Each row of numbers belongs to one of the nodes below and depends on some of the facts about them. Some rows are named. Which node is each other row?

Some rows with their names:
J_173: [ 21  21 -68 -48  35  43  47 -18 -82  29  36  41 -39  17  -1  11 -31  25
   5 -41 -36  37  21 -22  -1   7]
J_534: [ 48 -21 -43 -72  12  81   9 -36 -48  29   4  42  -6  19  10  19 -40  -3
 -15   5 -22  40   5   2   4  32]
J_876: [ 42 -17 -23 -26  91  76 -21 -46 -28  17 -14  58 -19  10  27  11 -44 -43
  -5 -17  -8  58  15 -25 -11 -21]
J_329: [ 47 -19 -45 -59  57  73  13 -29 -34  42  10  22 -14  40  19  13 -33  -7
  -2   2 -16  54 -13  -3   3  16]
J_932: [ 43  -4 -46 -58  75  69   8 -27 -34  32   1  22 -24  33  25   4 -29  -6
   1 -18 -10  33   8 -15  -5  -4]
J_927: [ 26  17 -56 -57  76  69  12 -24 -53  14 -17  27 -35   5  21  -6 -24  -2
  -6 -39   2  -4  26 -23 -17 -12]
J_372: [-17 -10 -24   4 -30 -35  -4 -15  30   5  -3  22  17 -20  16 -32  82 -21
   3   0   7 -13   7   0  27  11]
J_462: [  8  -2 -31 -29 -69 -22 -13 -23  29   5 -17  -3  19  12  24 -35  98   4
   1  -3  14 -45  26   0  33  19]
J_268: [-12 -25   1  41  -1 -38 -28 -37  52   2  -7  46  22 -17  38 -26  59 -53
   7  -1  12  19  25 -21  19 -14]
J_148: [ -7   4 -32  22 -49 -50  -8 -27   7  -6   3  21   3   1   7 -24  82  -7
   3 -22   2   3  24 -21  32   7]
J_379: [ 14   2  -4  -4 -32 -14 -25  10 -29 -69   5 -32  23  20   3  -5  -9  14
 -17 -27 -24  10 -11 -37   6 -25]
J_219: [ -2   9   5 -11 -13   0  -8  14   0 -61   3 -39  20   0  18   1 -12   9
 -14 -18  -9 -19 -12 -30 -19 -20]
J_598: [  0 -27  19  24   7  -9 -24  -3  12 -66   5 -20  47  17  56 -12 -57 -34
 -14  -7  11  21  12 -47  -3 -32]
J_416: [ 13  -4   9 -18   1  -2 -20  18  14 -47   9 -41  28  20  26  -6  -8   8
  -5 -10 -17   1 -19 -26  -8 -34]
J_812: [ 12  -5   9 -16   3  -1 -20  17  14 -49   9 -39  26  18  26  -4 -10   7
  -5 -12 -16   1 -18 -27 -10 -37]
J_225: [ 11  -2   8 -20   2  -2 -17  18  13 -46  10 -43  25  22  27  -6  -6  14
  -4 -11 -17  -2 -19 -26  -9 -34]
J_756: [ 41 -22  12 -10   8   4  -6  13  -9  -8   4 -40  -6 -21  31   0   8  19
   7 -19  13  33  10  15  -3 -37]

Facts:
σ: points at; Λ: is of sort; α: refers to; Ω: belongs to class
J_575 {σ=J_831, Λ=gastede, Ω=dusa}
J_710 {σ=J_875, Λ=pleflon, Ω=dusa}
J_598 {σ=J_757, Λ=korak, Ω=vones}
J_875 {σ=J_147, Λ=pleflon, Ω=vones}
J_444 {σ=J_78, Λ=korak, Ω=vones}
J_142 {Λ=korak, Ω=dredodral}
J_344 {σ=J_637, Λ=gastede, Ω=vones}
J_965 {σ=J_932, Λ=pleflon, Ω=dredodral}
J_812 {Λ=korak, α=J_147, Ω=vones}
J_975 {σ=J_344, Λ=gastede, α=J_598,J_784, Ω=steba}
J_141 {σ=J_117, Λ=korak, Ω=vones}
J_534 {σ=J_397, Λ=gastede, α=J_389, Ω=steba}
J_756 {Λ=pleflon, Ω=vones}
J_69 {σ=J_447, Λ=klaso, Ω=dredodral}
J_77 {Λ=korak, α=J_495, Ω=steba}
J_268 {σ=J_876, Λ=klaso, Ω=vones}
J_784 {Λ=pleflon, α=J_551, Ω=steba}
J_15 {σ=J_819, Λ=gastede, α=J_147, Ω=dredodral}
J_717 {σ=J_225, Λ=gastede, Ω=steba}
J_790 {Λ=gastede, Ω=dredodral}
J_749 {σ=J_611, Λ=klaso, Ω=dusa}
J_396 {σ=J_684, Λ=korak, Ω=vones}
J_304 {σ=J_917, Λ=pleflon, Ω=vones}
J_933 {σ=J_965, Λ=korak, α=J_161,J_555,J_147, Ω=dusa}
J_551 {Λ=pleflon, α=J_495,J_893, Ω=dredodral}
J_329 {σ=J_534, Λ=gastede, Ω=vones}
J_882 {Λ=klaso, α=J_15, Ω=steba}
J_555 {σ=J_549, Λ=korak, Ω=vones}
J_411 {σ=J_315, Λ=gastede, Ω=dusa}
J_880 {σ=J_444, Λ=gastede, Ω=dredodral}
J_82 {Λ=gastede, Ω=vones}
J_595 {σ=J_542, Λ=klaso, Ω=dredodral}
J_637 {σ=J_120, Λ=pleflon, Ω=dredodral}
J_927 {σ=J_288, Λ=gastede, Ω=dusa}
J_583 {Λ=pleflon, α=J_161, Ω=trabol}
J_117 {σ=J_372, Λ=korak, Ω=vones}
J_225 {σ=J_7, Λ=korak, Ω=vones}
J_624 {σ=J_82, Λ=gastede, Ω=vones}
J_859 {σ=J_248, Λ=klaso, Ω=dredodral}
J_376 {Λ=pleflon, Ω=dusa}
J_701 {Λ=pleflon, Ω=trabol}
J_983 {σ=J_379, Λ=klaso, Ω=dredodral}
J_188 {Λ=klaso, α=J_15,J_933, Ω=dredodral}
J_224 {σ=J_161, Λ=klaso, Ω=steba}
J_483 {σ=J_461, Λ=korak, Ω=dusa}
J_611 {σ=J_411, Λ=gastede, α=J_882, Ω=vones}
J_977 {σ=J_69, Λ=gastede, α=J_784,J_161, Ω=dusa}
J_635 {Λ=gastede, Ω=steba}
J_645 {Λ=korak, Ω=trabol}
J_147 {σ=J_927, Λ=klaso, Ω=vones}
J_78 {σ=J_583, Λ=korak, Ω=dredodral}
J_684 {σ=J_483, Λ=klaso, Ω=vones}
J_390 {σ=J_975, Λ=korak, Ω=trabol}
J_337 {Λ=gastede, Ω=steba}
J_413 {Λ=gastede, α=J_495, Ω=dredodral}
J_819 {Λ=klaso, α=J_401,J_147, Ω=vones}
J_31 {σ=J_396, Λ=klaso, Ω=trabol}
J_851 {σ=J_517, Λ=klaso, α=J_401,J_389, Ω=dredodral}
J_379 {σ=J_420, Λ=korak, Ω=dredodral}
J_461 {σ=J_15, Λ=pleflon, Ω=vones}
J_148 {σ=J_595, Λ=klaso, Ω=dredodral}
J_420 {σ=J_416, Λ=klaso, α=J_850, Ω=steba}
J_219 {σ=J_148, Λ=korak, Ω=dusa}
J_517 {σ=J_900, Λ=pleflon, Ω=vones}
J_315 {σ=J_635, Λ=klaso, α=J_495,J_147, Ω=vones}
J_893 {σ=J_624, Λ=klaso, α=J_389, Ω=vones}
J_120 {Λ=gastede, α=J_555,J_147, Ω=dredodral}
J_7 {σ=J_54, Λ=pleflon, Ω=dusa}
J_871 {σ=J_255, Λ=klaso, Ω=trabol}
J_845 {σ=J_553, Λ=klaso, α=J_893, Ω=trabol}
J_196 {σ=J_239, Λ=korak, Ω=vones}
J_254 {σ=J_703, Λ=gastede, α=J_147, Ω=dredodral}
J_743 {σ=J_759, Λ=gastede, Ω=steba}
J_900 {Λ=gastede, Ω=vones}
J_184 {σ=J_188, Λ=korak, Ω=dusa}
J_832 {σ=J_622, Λ=gastede, Ω=dusa}
J_397 {σ=J_588, Λ=korak, α=J_161,J_147, Ω=vones}
J_622 {σ=J_859, Λ=korak, Ω=steba}
J_549 {σ=J_743, Λ=pleflon, Ω=vones}
J_17 {σ=J_224, Λ=klaso, Ω=vones}
J_414 {σ=J_462, Λ=pleflon, Ω=vones}
J_239 {σ=J_893, Λ=pleflon, α=J_401,J_598, Ω=dusa}
J_401 {Λ=klaso, α=J_411,J_555,J_147, Ω=vones}
J_462 {σ=J_52, Λ=klaso, Ω=steba}
J_416 {σ=J_141, Λ=korak, Ω=vones}
J_286 {σ=J_845, Λ=gastede, Ω=trabol}
J_255 {σ=J_129, Λ=korak, α=J_882, Ω=dredodral}
J_757 {σ=J_977, Λ=pleflon, Ω=dredodral}
J_762 {Λ=klaso, α=J_401,J_161, Ω=dusa}
J_52 {σ=J_851, Λ=klaso, Ω=trabol}
J_703 {σ=J_983, Λ=klaso, Ω=dredodral}
J_495 {σ=J_991, Λ=klaso, α=J_147, Ω=steba}
J_732 {σ=J_803, Λ=klaso, α=J_495,J_15, Ω=vones}
J_803 {σ=J_880, Λ=klaso, Ω=dusa}
J_173 {σ=J_221, Λ=gastede, Ω=dredodral}
J_288 {σ=J_717, Λ=korak, Ω=steba}
J_831 {σ=J_749, Λ=korak, Ω=vones}
J_389 {σ=J_598, Λ=klaso, Ω=vones}
J_542 {σ=J_933, Λ=korak, Ω=vones}
J_699 {σ=J_555, Λ=gastede, Ω=vones}
J_302 {σ=J_254, Λ=klaso, Ω=dusa}
J_54 {σ=J_329, Λ=pleflon, Ω=trabol}
J_759 {σ=J_790, Λ=klaso, Ω=vones}
J_755 {Λ=gastede, Ω=vones}
J_203 {Λ=klaso, α=J_147,J_254, Ω=dredodral}
J_876 {σ=J_31, Λ=gastede, Ω=vones}
J_850 {σ=J_389, Λ=klaso, Ω=dusa}
J_221 {σ=J_832, Λ=klaso, Ω=trabol}
J_372 {Λ=klaso, Ω=dusa}
J_991 {σ=J_304, Λ=pleflon, Ω=vones}
J_447 {σ=J_268, Λ=korak, α=J_893,J_161,J_933, Ω=steba}
J_588 {Λ=korak, Ω=dredodral}
J_917 {σ=J_17, Λ=pleflon, Ω=steba}
J_553 {σ=J_575, Λ=pleflon, Ω=steba}
J_161 {σ=J_732, Λ=pleflon, α=J_495,J_389, Ω=trabol}
J_129 {σ=J_414, Λ=gastede, Ω=vones}
J_932 {σ=J_390, Λ=gastede, Ω=vones}
J_248 {σ=J_871, Λ=klaso, Ω=vones}

Which node is each row?
No name comes twice in this set of rows, the named rows included.
[ 21   6   3  -9   8   2   1  18 -26 -30 -12 -39 -23 -48  30  -9  11  25
   1 -46  29 -11  37   0 -20 -46] -> J_710
[ -1 -18  13  33   7 -25 -46 -35  61   4 -15  58  10 -35  13 -12  88 -48
  10  -5 -12  19   5 -13  10 -29] -> J_684
[ 44 -21  -5  -2 -31 -10 -11  10 -55 -28   1 -30  -8 -20   7  -4  10  25
  -8 -32   5  48  11   9  16 -28] -> J_637
[ 33 -24   6 -14 -16   6   3  16 -26 -18   1 -38  -3 -38  17   4   6  18
  -5 -10  16  27  -1  21   0 -16] -> J_7
[-23  -1 -23  13 -27 -37   3 -20  32   4   0  21   9 -19  21 -25  79 -17
   5  -7  13 -21  18 -10  16  10] -> J_302
[ 48   3 -58 -78  65  68  17 -20 -38  37  -1  -2 -27  52  24  -1 -15  10
   5 -19  -5  18   2  -9   0   5] -> J_129
[-12 -15   3  44   6 -43 -42 -29  38  -5 -13  52   9 -25   8 -16  74 -53
   1 -12   5  31   7 -24  24 -13] -> J_31
[-23   6 -34   1 -20 -57  15   0  24  21  22   5   2   7  11 -27  89   5
  16 -13   3  -3   2 -10  32  15] -> J_871
[ -9  10   0 -37 -44  -7  16  30  -7 -43  41 -17  26 -16  15   2 -14  40
  -4 -14 -42 -25   6 -17 -17 -22] -> J_622
[-40  11 -34  11 -19 -67  34   8  23  30  46  24  -2 -13   9 -21  79   8
  23 -15 -13   3   7  -9  26  10] -> J_221
[  8 -16  -3 -36  13 -10 -21  42  -2 -48   6 -28  40   9  30 -42 -11   8
   0  -9 -27  -4 -18 -21   9 -54] -> J_444

The same nodes again, as new rows of numbers:
Some rows with their names:
J_401: [-14  -2  -2   7   6   5   4   7   7   7  -3  -3  13   9  12  -2   8  18
   2   0  13  -9  -4   7  -3 -12   5   8   3  10   4  -2 -10   7 -13  -5]
J_203: [-13  10  -5  -3  -1  -4   2   9  -4   9   7   3   8  11   7  10   3   7
  -6  13   8  -2   0   6   9   0  -3  -4  13   2   2  -4  -6   0 -15   0]
J_248: [  7   5 -21  28  -3  -2  23  42  -2  11  -1   4   1  -6   1  -6  15  16
   2  -8  45  15 -20  -1 -29 -17  19  -3  16   7  30  -6  13  -4 -22 -15]
J_871: [ 16   7 -19   5   1 -12  -4  24 -19   7   4  -2  -2  -7  -4  -1  -3   9
  -6  -3  46  21 -19  -9  -4  -6  -3 -13  13   0  22   6  -1 -11 -24  -2]
J_588: [  6 -24  11 -35  23   5  32  42  -8 -16  -4  32  33   0  -1  14 -47  10
  21 -36 -27  11  48 -12  -5  14 -17  10  43 -68  38 -73 -30 -41 -19 -17]
J_69: [-25   3  -4 -21 -30  14 -31 -16  18  16  17  24  28  22   9   7 -14  20
  27  21 -28  35  26   1  21  42  28  20  22  24 -24   4 -15  28  -5   6]
J_254: [ -3  17  -1  24 -35  13  -6 -35 -25  -9 -14  31 -22  -2 -14 -21  53 -34
 -11  39  15 -24 -51  24   0  12  16   9 -19  24 -52  46  64  23 -25   2]
J_54: [ 12 -13   2 -19   8  -6   0   0  -4  -9 -13  25  11 -17 -13  -7 -32  -3
  15 -32  -2  15  28  -4   0   9 -13  13  22 -47  20 -27  -5 -25 -22 -12]
J_757: [  3  -8  -5 -26 -37  13 -35 -24  38   4  20  30  16  12  18   5 -45  27
  40   0 -60  54  55 -11  -3  54  23  10  36  14  -8  -6  -9  29  11   1]
J_850: [-15  26  -8 -20 -33  21 -32 -16  20   3  18   4  34  21  10  16 -13   7
  32   9 -29  53  17  -4  16  51  42  25   6  25 -24  20 -34  35   6  -5]
J_221: [ 15   1 -34  15 -13 -15   9  48 -14  21   3   9  -8 -21 -31  -4   9   6
   2  -6  62  49 -20 -16 -15   3  23  -9  20   6  33  -2  23 -16 -19   2]
J_812: [  8 -28   3 -10  25   5  18  35  27   0   5 -16  13   8  21  11 -37  35
  12 -30 -25  10  41 -22 -18 -10 -14  -9  18 -10  40 -49 -34 -16  24   7]
J_583: [  6 -35  29  -4 -14 -44 -12   8 -16  11  34  12 -23 -22 -15 -13 -66 -15
  -7  -8 -16  17   7   9  -2 -42   3 -12  13 -12  24 -30 -25  10  -2  -6]
J_196: [  9 -23  -2 -10  26   7  16  35  30  -1   4 -17  13   9  24  13 -34  37
  13 -28 -22  12  43 -24 -19  -7 -13 -11  20  -7  42 -46 -31 -15  28   8]
J_803: [ -9  13  18   3 -13 -24   6  19 -25   4  30  -8  -1  -1  -3  14 -20 -28
 -12   8   0   9 -25  18   8 -25  22  -4  -4   0   6  -7 -37  17  -8 -21]
J_759: [-14   1   0   7   6   4   7   8   8   7  -1  -2  13  10  13  -3   8  16
   3  -1  11  -9  -5   7  -2 -14   3   9   4   9   5  -2  -9   7 -13  -7]
J_851: [  5  24  17 -15  24  -5  -8 -19 -29 -23  14 -21   6  26  63  15 -13  15
 -25  12   1 -55 -13  16   8 -19 -52 -28  10 -13  -4  15 -39  -1 -33 -23]

Name these rows:
No name comes twice in this set of rows, the named rows included.
[ 13  31 -39 -23  24  14 -19 -11   2   5 -23 -24  21   0   0  16  28  27
   1  -4  42   6  14 -25  23  49 -25  -4   0  -8  -3  39   2 -32   2   7] -> J_495
[ 19  33 -24  51 -48   5  23  17 -36  -9 -15  26 -33 -29 -50 -16  68 -58
  -6  18  53  26 -80  11 -31  14  60   5 -25  16 -18  42  81  10 -19 -16] -> J_832
[ 22   7  -8 -16  24  -1  18  38  19  -9  11 -39  11   8  17  36 -32  12
   6 -26 -25  32  32 -32  -9   9 -10 -25   8 -15  40 -34 -42 -21  42   4] -> J_219
[  3 -30   1 -54   1   0 -35   2  23  19  24  -2  27  -2 -13  17 -65  29
  27 -14 -43  53  72 -33  28  44   2   8  20  -6  10 -26 -50 -12  46  23] -> J_447
[ 16 -25  -2 -28  23 -10  -4  26  12   5  10 -17  10   2   5  12 -52  26
   9 -26 -16  28  41 -33   3   2 -23 -17  22 -18  39 -42 -36 -23  23  21] -> J_645
[ -7  10  12  22 -35   8  -2 -33 -37 -11 -10  41 -23  -3 -19 -24  44 -44
 -13  36  12 -33 -53  33   3   2  16  12 -18  10 -52  38  59  21 -35  -6] -> J_120
[  6  10  -4  21 -32  10 -25 -45 -26  -6 -17  23 -24  -8 -23 -32  42 -31
  -7  28  29 -11 -54  11   6  11  12  11 -27  27 -53  59  58  18 -23  14] -> J_286
[ -7  18 -23   4  23  23   9   1  21  -4 -24 -15  23  18  23   2  34  31
   6 -11  24 -12   4  -8  -6  10 -15   8   2   2   5  10   4 -12 -13   1] -> J_17
[ 31  15 -29 -25  29   4 -13 -14  15  -3 -24 -23   8 -15  -2  13   4  21
   5 -23  12  12  39 -30   8  45 -36 -11   5 -27  13  17   6 -42  22   7] -> J_917
[ 11  14  -2  14 -32  -4 -36 -46 -35   3   0   8 -35 -20 -27 -22  40 -34
 -21  38  33 -17 -53  13  13  10  10  -2 -38  31 -54  74  49  15   0   6] -> J_717
[-11  26   5  -2   3  -6   9  10 -12  -4   6 -15  13   6   2  18   1 -18
  -7   0   6   2 -14   8  13  -4   8   2  -5  -9   3  -1 -29   1  -8 -15] -> J_372

The same nodes again, as new rows of numbers:
Named rows:
J_880: [ 19  29  10  -3  34 -56  11  27 -59 -19 -25 -19 -30  -7   4  52 -25  -7
 -16  12 -24  41 -24  15  -9   5  -2]
J_188: [ -6 -19 -22 -46   4  21   8  19  -6 -11 -16  28  -2   2  -7 -12  -8   0
 -12  16 -14  28 -17 -24 -36   6 -36]
J_239: [ 30   8   3  38  15 -16   0 -29   9  21  11 -23  10   4   3   0   7 -20
  -5 -16  22 -21  14  23  23   1  -3]
J_224: [  2 -13 -19 -34 -15  30  14  16  18  12 -19  34   7  13  -9  -9   6  31
  -9   4 -15  -5   8 -37  -6 -10  -4]
J_447: [-15 -65   4   2 -57  23 -37 -35  -3  27  30 -18   3  14  20 -25 -31 -14
  12   1  36  -8  45   0  -1  20  -8]
J_77: [ -2 -16  -5   4 -26  13 -16 -33  16  43  28   7   4 -11  14 -34  -2   2
   0   2   0  -5  24  23  -5  10  -4]
J_221: [ 37   8 -44 -67  28  11  18  13  19   5  -4  31 -12  28   7 -15  39  65
 -11  12 -12  17   5  14 -21  -9  13]
J_871: [ 27  15 -27 -45   9  28  28  17  23  17 -13  36   0  15  -3 -15  15  47
 -14  10 -16  13  -8  -1 -20 -16   5]
J_286: [ 23  31 -25  10  -3 -46  14  40 -29  -9 -17 -21 -14  11   8  25 -12  21
 -18 -14  -2   4  -5 -13  31 -11  25]
J_54: [ 37  21 -11  31  38  20 -19 -14  -9  29  13 -36  -2   3   4 -23   3 -18
 -24  -3  22  -3   2  23  27  -2 -14]
J_755: [ -9  31  21  19  12 -33   3  30 -24 -36 -21 -20 -14  -2  -5  42   0   8
   7   0 -10  -3 -13 -10  26 -11  31]
J_699: [-11  30  11  17   9 -39   7  29 -19 -38 -18 -17 -14  -2  -6  43   2   9
   6  -1  -7  -6 -11 -11  28  -8  35]
J_812: [-26  -9  20  10 -14  22 -17 -36  24  10  36   3   8 -19   6 -29   7  -7
  21   8   7 -10   7  32 -12   7   2]
J_196: [-28 -11  11  10 -18  18 -13 -36  30  10  38   6  10 -16   7 -28   9  -4
  22   7   8  -8  10  32 -10  11   6]
J_129: [ -4  62  14  29  20 -28  25  31  -6 -21 -26  -4 -10 -19 -15  42   5  12
  -4  10 -28   0 -31   1  29 -16  33]
J_329: [  1  40  38  23  30   7 -25  34 -24 -34 -33 -29 -27  -3 -12  20   9  11
  -6  29  -9   3 -18  -9  39 -19  23]
J_517: [-12  48  20  68  28  20  26 -22  22  25  11  -4  25 -37 -21  10  -8 -45
  -3  -5  -2 -14 -28  19  21  -6  -5]

Which node is each row?
No name comes twice in this set of rows, the named rows included.
[ -5 -74  -5 -29 -63  46   6  -4  14 -18 -24   2   9  60  -4  18 -36  12
  14  26  49   3  31 -38   1   6  10] -> J_850
[  2  12 -50  36  21 -11   0  -9  12  23  22 -14  15  -4   1 -22  18 -13
 -20 -18  16 -27  16  -7  48  12 -11] -> J_917
[-38 -67   8 -34 -44  66   1  -2  10 -39 -11   0   4  45 -11  26 -32  -2
  29  33  47   8  17 -35  -8   9  13] -> J_389
[ 14  23  -6 -12 -22  51  43  22  30  36 -27  43  23  -6 -20 -13 -24  16
 -21   4 -24   8 -31 -26 -20 -26  -8] -> J_52
[ 16 -11 -18 -40 -16  30  16  19  11  11 -14  24   7  20  -3 -14  -3  30
  -8  -7  -2   7  -2 -24 -20 -15  -2] -> J_845
[ -5  46   9  54  40  11  21 -24  20  17  16  -6  19 -28 -15  11   8 -34
  -1  -4   0 -14 -21  31  19   0  -1] -> J_414
[-29 -63  32 -36 -36  43 -18   7  -1 -35 -12   3   5  28  -7   9 -12  -3
  29  -7  21 -10  13 -47 -22  -7  -2] -> J_268
[-18 -17  38  14 -18 -37 -28  31 -47 -52 -18 -42 -15  13   2  42 -15 -13
  20 -26  12 -15   6 -40  22  -9  22] -> J_876
[-20 -48 -42  18   6  -1 -13 -26 -33 -17  28 -50   2  22   8  13 -44 -61
  -6  18  67  22  15   9  22  47 -32] -> J_757
[ -7 -10  30 -34   4  41  13   1  15 -12 -17  29   5   6 -16  16   7  16
  18   7 -13   4  -9  -7 -33 -14   7] -> J_732

